Below is a small trained network, with its code and all its weights. Each question gives an input and a target symbol and asks what happens when units are switched off, that is, made to give their printed mean instead of their output.

import numpy as np


def w(rows, s, z=0):
    codes = np.array(rows[::2]) - 128.0
    scale = np.full(codes.shape[1], s)
    scale[-1] = z or s
    return codes * scale


def softmax(a):
    e = np.exp(a - a.max(-1, keepdims=True))
    return e / e.sum(-1, keepdims=True)


def log_softmax(a):
    a = a - a.max(-1, keepdims=True)
    return a - np.log(np.exp(a).sum(-1, keepdims=True))


def net(x, mask):
    ids = ['αεηλμξτφω'.index(c) for c in x.split()]
    T = len(ids)
    res = E[ids] + P[:T]
    u = 0
    for l in range(2):
        r = res
        for j in range(3):
            rows = slice(4 * j, 4 * j + 4)
            q, k, v = (r @ M[l][rows].T for M in (Q, K, V))
            z = softmax(np.where(np.tri(T) > 0, q @ k.T / 4**0.5, -1e9)) @ v
            o = O[l][rows]
            res = res + np.where(mask[u + j], z, o[:, -1]) @ o[:, :-1]
        u += 3
    return log_softmax(res[-1] @ U[:, :-1].T + U[:, -1])


Q, K, V, O = {}, {}, {}, {}
E = w([
[80,64,13,133,206],'α',
[170,255,211,147,119],'ε',
[83,135,55,186,125],'η',
[141,185,72,204,244],'λ',
[68,47,160,61,183],'μ',
[142,199,124,54,81],'ξ',
[167,191,219,146,143],'τ',
[21,38,158,71,41],'φ',
[110,153,202,188,211],'ω',
],0.0095)
P = w([
[183,63,106,89,91],'0',
[175,167,132,147,94],'1',
[76,180,77,139,146],'2',
[134,158,98,32,192],'3',
[166,188,122,160,61],'4',
[33,108,159,185,172],'5',
[44,180,198,6,110],'6',
],0.013)
Q[0] = w([
[16,185,114,115,88],'L0H0',
[36,155,128,129,125],'L0H0',
[109,139,98,191,130],'L0H0',
[148,48,214,184,60],'L0H0',
[57,206,221,74,228],'L0H1',
[13,114,158,125,60],'L0H1',
[156,164,75,34,171],'L0H1',
[134,115,107,146,90],'L0H1',
[101,192,184,58,253],'L0H2',
[158,139,43,172,14],'L0H2',
[83,128,231,200,137],'L0H2',
[81,122,157,129,250],'L0H2',
],0.015)
K[0] = w([
[38,137,175,202,70],'L0H0',
[77,139,137,199,106],'L0H0',
[148,171,104,148,78],'L0H0',
[246,41,169,141,104],'L0H0',
[3,226,146,86,227],'L0H1',
[42,65,161,165,63],'L0H1',
[159,143,106,33,129],'L0H1',
[140,99,114,119,104],'L0H1',
[11,142,196,140,171],'L0H2',
[242,163,105,49,101],'L0H2',
[173,64,190,210,157],'L0H2',
[19,64,105,173,203],'L0H2',
],0.014)
V[0] = w([
[106,127,162,191,84],'L0H0',
[119,154,169,122,244],'L0H0',
[160,146,78,252,85],'L0H0',
[100,95,175,202,163],'L0H0',
[69,116,142,148,147],'L0H1',
[176,58,162,49,153],'L0H1',
[254,99,150,173,104],'L0H1',
[162,98,129,106,109],'L0H1',
[196,149,43,162,170],'L0H2',
[135,102,111,145,215],'L0H2',
[98,165,141,157,29],'L0H2',
[217,61,211,105,163],'L0H2',
],0.0098)
O[0] = w([
[117,76,199,184,117,145],'L0H0',
[179,143,39,192,199,113],'L0H0',
[15,148,155,203,26,176],'L0H0',
[100,61,118,188,162,141],'L0H0',
[153,175,136,69,99,154],'L0H1',
[75,163,3,182,100,122],'L0H1',
[134,40,66,157,100,2],'L0H1',
[106,118,113,183,115,112],'L0H1',
[60,144,111,136,17,132],'L0H2',
[32,140,115,159,143,150],'L0H2',
[208,89,147,138,95,135],'L0H2',
[175,234,54,174,187,15],'L0H2',
],0.0076,0.0057)
Q[1] = w([
[74,179,172,173,151],'L1H0',
[184,155,140,176,183],'L1H0',
[143,142,93,82,143],'L1H0',
[63,205,120,83,158],'L1H0',
[80,183,94,90,152],'L1H1',
[114,108,142,89,99],'L1H1',
[145,5,99,175,122],'L1H1',
[77,171,142,204,143],'L1H1',
[162,166,140,138,107],'L1H2',
[118,130,134,160,71],'L1H2',
[198,112,125,143,67],'L1H2',
[125,100,154,131,151],'L1H2',
],0.018)
K[1] = w([
[66,82,181,226,153],'L1H0',
[170,129,69,192,185],'L1H0',
[156,145,137,79,171],'L1H0',
[97,113,215,108,191],'L1H0',
[73,195,207,97,168],'L1H1',
[132,114,140,95,71],'L1H1',
[157,191,8,119,102],'L1H1',
[146,183,140,224,138],'L1H1',
[133,80,92,118,78],'L1H2',
[110,136,109,179,79],'L1H2',
[212,113,81,169,56],'L1H2',
[115,100,184,114,151],'L1H2',
],0.015)
V[1] = w([
[79,183,168,44,140],'L1H0',
[72,14,78,69,188],'L1H0',
[189,139,159,152,93],'L1H0',
[166,89,151,1,87],'L1H0',
[101,42,226,124,148],'L1H1',
[119,119,180,142,198],'L1H1',
[165,198,189,179,177],'L1H1',
[223,143,192,174,44],'L1H1',
[147,39,70,88,31],'L1H2',
[207,106,212,189,165],'L1H2',
[189,69,17,202,157],'L1H2',
[145,242,131,32,113],'L1H2',
],0.0078)
O[1] = w([
[170,54,65,170,124,211],'L1H0',
[157,45,213,137,117,136],'L1H0',
[90,177,93,101,155,98],'L1H0',
[148,43,43,63,139,149],'L1H0',
[118,27,133,100,151,178],'L1H1',
[124,50,152,168,154,127],'L1H1',
[96,112,162,188,201,105],'L1H1',
[63,212,118,86,187,111],'L1H1',
[76,122,165,144,224,122],'L1H2',
[77,105,4,96,117,61],'L1H2',
[93,4,176,148,152,2],'L1H2',
[75,255,175,110,111,152],'L1H2',
],0.008,0.01)
U = w([
[3,50,207,11,38,91],'α',
[124,128,176,74,185,137],'ε',
[65,147,126,115,36,95],'η',
[183,141,202,76,51,1],'λ',
[253,133,150,102,133,126],'μ',
[143,79,145,28,163,228],'ξ',
[125,142,124,98,176,159],'τ',
[187,174,109,42,99,62],'φ',
[128,88,57,142,116,251],'ω',
],0.0059,0.0039)

Each question gives the input, a string of symbols that net reads in full, and the target symbol t.
The units are the heads (4 rows each of Q, K, V and O). Each row of codes is followed by its name. A weight is (code - 128) times the scale printed after its matrix; where a second scale follows, it is the last column's (O and U).
mask holds one flag per head, layer by layer. A switched-off head (its flag False) gives its mean, the last column of its rows in O, instead of its output. The means were averaged over made-up inputs and are rounded, as every weight is.
A unit's drop is (log p(t) with every unit on - log p(t) with that unit switched off) / (log p(t) with every unit on - log p(t) with every unit switched off).
The circuit of an input: a set's keep is (log p(t) with only the set's units on - log p(t) with every unit switched off) / (log p(t) with every unit on - log p(t) with every unit switched off). Starting from all 6 units, units are removed one at a time, each time the one whose removal leaves the highest keep (on an exact tie, the one counted first), for as long as the keep stays at least 0.8.
circuit, biggest first: the units of the circuit, biggest drop first
unit that matters most: the unit with the biggest drop
heads that matter: for each layer, one digit per head in row order, 1 if its drop is at least 0.15 and else 0, layers parted by /
input ξ ω ξ η ξ λ τ, target η: circuit, biggest first -> [L1H2, L0H2]
input φ φ λ φ, target η: unit that matters most -> L0H1
input η ω η α ω, target ε: circuit, biggest first -> [L0H1, L1H2, L1H1, L0H2]
input η α η η ω, target ε: heads that matter -> 010 / 011
input α μ η, target η: heads that matter -> 101 / 100
input η η λ η η α α, target λ: circuit, biggest first -> [L1H2, L1H0, L0H1]
input λ ξ φ λ ω ω τ, target ω: circuit, biggest first -> [L1H2, L0H0]
input ξ η η ξ ω α η, target λ: heads that matter -> 011 / 101
input μ η μ η η, target η: heads that matter -> 100 / 110
input α η λ α λ ξ ε, target φ: heads that matter -> 110 / 001
input ξ ω τ λ η ξ ε, target φ: heads that matter -> 010 / 001
input ξ μ ξ ξ α, target ω: circuit, biggest first -> [L0H1, L1H0, L0H0]
input η ε η ξ η ξ η, target φ: circuit, biggest first -> [L1H2, L0H1]
input φ φ η φ α, target ω: circuit, biggest first -> [L0H1, L0H0, L1H0]
input ω μ φ η, target ξ: circuit, biggest first -> [L0H2, L0H0, L1H0]
input η μ ε α, target τ: unit that matters most -> L1H1
input λ α α η, target λ: heads that matter -> 101 / 011
input ξ φ η ε, target α: heads that matter -> 001 / 000
input μ ε λ ξ, target η: heads that matter -> 111 / 000
input λ ε μ φ, target μ: heads that matter -> 110 / 110
input ω η ξ τ, target φ: circuit, biggest first -> [L0H0, L1H2]
input ξ η φ ξ τ ξ η, target φ: heads that matter -> 010 / 001
input η α η ξ α ξ τ, target φ: circuit, biggest first -> [L1H2]
input λ η φ τ, target ξ: heads that matter -> 101 / 100
input η φ ε, target ε: circuit, biggest first -> [L0H1, L1H1]
input φ φ ξ, target ξ: heads that matter -> 011 / 101
input ξ η ξ μ, target φ: circuit, biggest first -> [L1H2, L0H0]
input φ η η τ, target α: circuit, biggest first -> [L0H2]
